Below are the code and all the weights of a small trained network. Each question names an input and a class and asks about switching units off, where a switched-off unit gives its printed mean instead of its output.

import numpy as np


def w(rows, s, z=0):
    codes = np.array(rows[::2]) - 128.0
    scale = np.full(codes.shape[1], s)
    scale[-1] = z or s
    return codes * scale


def norm(h):
    return h / np.sqrt((h * h).mean(-1, keepdims=True) + 1e-5)


def f(y):
    return np.maximum(y, 0)


def log_softmax(a):
    a = a - a.max(-1, keepdims=True)
    return a - np.log(np.exp(a).sum(-1, keepdims=True))


def net(x, mask):
    res = np.array(x, float).reshape(1, 3) / 4 @ E
    u = 0
    for l in range(4):
        y = f(norm(res) @ A[l][:, :-1].T + A[l][:, -1])
        res = res + np.where(mask[u : u + 8], y, B[l][:, -1]) @ B[l][:, :-1]
        u += 8
    return log_softmax(norm(res)[-1] @ U[:, :-1].T + U[:, -1])


A, B = {}, {}
E = w([
[229,135,118,90,2,107],'x0',
[190,132,77,128,139,145],'x1',
[157,207,176,126,135,194],'x2',
],0.008)
A[0] = w([
[195,29,142,103,109,135,230],'0.n1',
[115,136,205,204,114,38,27],'0.n2',
[168,203,88,219,124,176,97],'0.n3',
[56,106,126,131,150,169,44],'0.n4',
[188,151,2,153,169,161,10],'0.n5',
[115,198,139,59,177,128,152],'0.n6',
[111,89,84,97,88,146,169],'0.n7',
[193,115,26,163,116,135,8],'0.n8',
],0.0092,0.0019)
B[0] = w([
[64,113,108,149,187,176,254],'0.n1',
[137,172,202,153,198,24,182],'0.n2',
[147,124,151,180,88,125,223],'0.n3',
[162,192,100,120,89,122,228],'0.n4',
[85,68,242,101,174,110,218],'0.n5',
[98,93,131,181,147,2,211],'0.n6',
[78,151,84,89,92,174,196],'0.n7',
[70,141,169,103,138,64,223],'0.n8',
],0.0084,0.0045)
A[1] = w([
[176,121,126,167,179,57,190],'1.n1',
[149,145,115,88,124,23,110],'1.n2',
[74,181,240,23,118,150,128],'1.n3',
[159,94,81,164,73,108,64],'1.n4',
[126,85,163,130,40,217,157],'1.n5',
[233,2,152,61,229,233,250],'1.n6',
[69,122,105,133,152,116,168],'1.n7',
[132,108,146,38,50,85,97],'1.n8',
],0.0073,0.0025)
B[1] = w([
[115,150,111,65,108,114,215],'1.n1',
[126,110,233,123,101,152,180],'1.n2',
[170,80,165,164,168,137,254],'1.n3',
[73,101,142,59,146,202,137],'1.n4',
[88,91,133,146,254,167,192],'1.n5',
[92,146,210,145,114,67,156],'1.n6',
[190,82,122,98,103,126,229],'1.n7',
[162,187,178,105,218,117,205],'1.n8',
],0.0098,0.0054)
A[2] = w([
[74,202,86,138,216,16,102],'2.n1',
[108,152,179,115,67,150,97],'2.n2',
[106,84,125,78,160,115,103],'2.n3',
[130,193,156,198,118,99,102],'2.n4',
[77,111,149,200,152,219,211],'2.n5',
[81,194,75,93,52,126,5],'2.n6',
[126,179,41,108,51,253,99],'2.n7',
[195,67,3,137,193,187,178],'2.n8',
],0.0074,0.0016)
B[2] = w([
[151,114,105,72,178,205,254],'2.n1',
[148,239,51,54,163,124,148],'2.n2',
[184,197,98,168,98,171,207],'2.n3',
[168,143,98,196,61,95,192],'2.n4',
[39,142,54,158,60,146,192],'2.n5',
[159,169,80,207,159,94,129],'2.n6',
[102,121,212,76,162,183,128],'2.n7',
[134,50,254,115,99,149,155],'2.n8',
],0.0062,0.0057)
A[3] = w([
[75,58,100,58,79,98,20],'3.n1',
[142,143,149,95,175,254,67],'3.n2',
[74,148,73,155,53,25,249],'3.n3',
[163,186,158,205,118,163,97],'3.n4',
[125,98,166,141,68,128,73],'3.n5',
[161,211,130,118,109,91,194],'3.n6',
[8,55,171,226,116,164,247],'3.n7',
[159,125,134,215,113,149,137],'3.n8',
],0.0094,0.0018)
B[3] = w([
[45,136,76,205,107,112,181],'3.n1',
[129,200,59,54,150,176,255],'3.n2',
[144,138,112,115,143,211,147],'3.n3',
[2,27,99,131,185,80,215],'3.n4',
[141,112,156,77,145,169,148],'3.n5',
[156,71,128,157,59,186,184],'3.n6',
[221,140,153,120,63,141,239],'3.n7',
[91,114,24,101,8,81,176],'3.n8',
],0.0088,0.006)
U = w([
[115,189,88,47,242,185,168],'0',
[104,86,250,151,193,66,152],'1',
[30,54,43,199,62,121,145],'2',
[220,99,168,118,62,181,135],'3',
[187,218,69,213,117,55,25],'4',
[214,189,61,187,122,69,6],'5',
[203,195,65,207,127,58,2],'6',
],0.014,0.011)

Each question gives the input, the list of numbers given to net, and the class t.
The units are the neurons (one row each of A and B). Each row of codes is followed by its name. A weight is (code - 128) times the scale printed after its matrix; where a second scale follows, it is the last column's (A, B and U).
mask holds one flag per neuron, layer by layer. A switched-off neuron (its flag False) gives its mean, the last column of its row in B, instead of its output. The means were averaged over made-up inputs and are rounded, as every weight is.
A unit's drop is (log p(t) with every unit on - log p(t) with that unit switched off) / (log p(t) with every unit on - log p(t) with every unit switched off).
The circuit of an input: a set's keep is (log p(t) with only the set's units on - log p(t) with every unit switched off) / (log p(t) with every unit on - log p(t) with every unit switched off). Starting from the 12 units with the biggest drops (on a tie, the unit counted first), units are removed one at a time, each time the one whose removal leaves the highest keep (on an exact tie, the one counted first), for as long as the keep stays at least 0.8.
circuit, biggest first: the units of the circuit, biggest drop first
k most important neurons: the k neurons with the biggest drops, biggest first
top k neurons in layer l: the k neurons of layer l with the biggest drops, biggest first
input [-7,8,3], class 1: circuit, biggest first : [0.n5, 1.n6]
input [3,3,5], class 2: circuit, biggest first : [0.n3, 3.n4]
input [-2,3,4], class 2: circuit, biggest first : [0.n3, 3.n8]
input [2,-7,-5], class 1: circuit, biggest first : [0.n2]
input [2,5,6], class 2: circuit, biggest first : [0.n3, 3.n4]
input [5,1,-5], class 0: circuit, biggest first : [1.n8, 0.n7]
input [-2,2,2], class 3: top 2 neurons in layer 3 : [3.n4, 3.n6]
input [1,-1,1], class 3: 3 most important neurons : [3.n6, 1.n5, 0.n8]
input [6,-7,-1], class 1: 4 most important neurons : [0.n2, 1.n8, 1.n3, 2.n1]
input [5,7,-4], class 1: circuit, biggest first : [0.n5, 0.n8]
input [1,2,0], class 3: circuit, biggest first : [3.n7, 0.n1, 1.n8]
input [7,6,-6], class 0: 4 most important neurons : [1.n8, 0.n6, 0.n7, 0.n2]
input [7,6,-4], class 0: 3 most important neurons : [0.n7, 0.n6, 0.n2]
input [4,-3,2], class 0: 2 most important neurons : [1.n8, 3.n2]
input [1,4,-2], class 1: 2 most important neurons : [0.n5, 0.n8]
input [6,-8,-3], class 1: circuit, biggest first : [1.n8]
input [6,-7,8], class 2: top 2 neurons in layer 3 : [3.n4, 3.n8]
input [-3,0,-1], class 3: 3 most important neurons : [0.n1, 1.n5, 0.n4]
input [5,-6,-4], class 1: 4 most important neurons : [0.n2, 2.n1, 1.n2, 3.n2]
input [-4,7,2], class 1: circuit, biggest first : [0.n5]
input [3,6,-6], class 1: 4 most important neurons : [0.n5, 0.n8, 2.n5, 0.n6]
input [0,-1,-1], class 3: top 2 neurons in layer 0 : [0.n5, 0.n8]
input [-2,4,5], class 2: 3 most important neurons : [0.n3, 2.n4, 0.n8]
input [-3,1,0], class 3: top 3 neurons in layer 1 : [1.n5, 1.n2, 1.n8]
input [-1,-3,5], class 2: 4 most important neurons : [0.n5, 3.n4, 2.n4, 0.n8]
